Below are the code and all the weights of a small trained network. Each question names an input and a class and asks about switching units off, where a switched-off unit gives its printed mean instead of its output.

import numpy as np


def w(rows, s, z=0):
    codes = np.array(rows[::2]) - 128.0
    scale = np.full(codes.shape[1], s)
    scale[-1] = z or s
    return codes * scale


def f(y):
    return y / 2 * (1 + np.tanh(0.7978845608 * (y + 0.044715 * y**3)))


def log_softmax(a):
    a = a - a.max(-1, keepdims=True)
    return a - np.log(np.exp(a).sum(-1, keepdims=True))


def net(x, mask):
    res = np.array(x, float).reshape(1, 3) / 4 @ E
    y = f(res @ A[0][:, :-1].T + A[0][:, -1])
    res = res + np.where(mask, y, B[0][:, -1]) @ B[0][:, :-1]
    return log_softmax(res[-1] @ U[:, :-1].T + U[:, -1])


A, B = {}, {}
E = w([
[175,204,104,82,128,140,189,226,70],'x0',
[101,121,60,224,186,159,206,193,73],'x1',
[245,197,141,91,180,228,117,60,139],'x2',
],0.011)
A[0] = w([
[198,129,221,88,108,164,66,43,196,253],'N0',
[97,88,24,176,132,132,163,110,78,240],'N1',
[61,58,85,131,130,37,176,121,70,250],'N2',
[161,201,84,101,135,180,154,185,98,241],'N3',
[197,96,166,178,146,185,158,94,162,110],'N4',
[67,153,99,108,102,67,110,191,72,164],'N5',
[184,110,225,123,105,165,60,60,196,212],'N6',
[97,181,60,59,130,86,152,187,67,96],'N7',
[204,200,188,89,138,166,171,208,110,222],'N8',
[11,65,85,106,85,68,79,143,112,172],'N9',
],0.011,0.0041)
B[0] = w([
[89,195,20,45,183,215,13,2,199,246],'N0',
[184,101,212,218,154,123,183,100,97,215],'N1',
[178,63,233,198,106,82,174,183,148,246],'N2',
[183,159,84,89,100,160,200,107,99,218],'N3',
[166,137,178,163,192,144,135,147,148,165],'N4',
[157,96,110,91,121,61,147,132,108,204],'N5',
[68,200,27,47,167,183,43,68,233,229],'N6',
[133,121,114,89,68,82,155,183,120,195],'N7',
[193,207,28,77,67,128,209,55,43,221],'N8',
[114,20,226,168,23,33,151,215,207,249],'N9',
],0.0097,0.018)
U = w([
[60,24,179,148,45,15,116,220,209,217],'0',
[173,95,165,229,230,215,189,137,99,72],'1',
[187,180,95,53,203,215,17,16,255,202],'2',
[218,214,65,77,145,176,250,164,37,3],'3',
],0.0089,0.0047)

Each question gives the input, the list of numbers given to net, and the class t.
The units are the neurons (one row each of A and B). Each row of codes is followed by its name. A weight is (code - 128) times the scale printed after its matrix; where a second scale follows, it is the last column's (A, B and U).
mask holds one flag per neuron, in row order. A switched-off neuron (its flag False) gives its mean, the last column of its row in B, instead of its output. The means were averaged over made-up inputs and are rounded, as every weight is.
A unit's drop is (log p(t) with every unit on - log p(t) with that unit switched off) / (log p(t) with every unit on - log p(t) with every unit switched off).
most important unit: the unit with the biggest drop
top k neurons: the k neurons with the biggest drops, biggest first
drop when u is switched off: that unit's drop, to one decimal
input [-7,6,1], class 1: most important unit	N9
input [-1,5,8], class 3: top 4 neurons	N8, N3, N6, N0
input [-4,0,-1], class 0: top 3 neurons	N0, N8, N3
input [-2,7,4], class 1: top 2 neurons	N8, N1
input [-1,5,1], class 1: top 2 neurons	N8, N9
input [-1,8,-1], class 1: top 2 neurons	N9, N1
input [-1,4,2], class 1: top 2 neurons	N0, N8
input [-2,6,7], class 3: top 2 neurons	N0, N6
input [3,0,5], class 3: drop when N3 is switched off	0.8
input [4,-1,4], class 3: drop when N8 is switched off	1.1
input [-1,4,0], class 1: drop when N9 is switched off	1.0
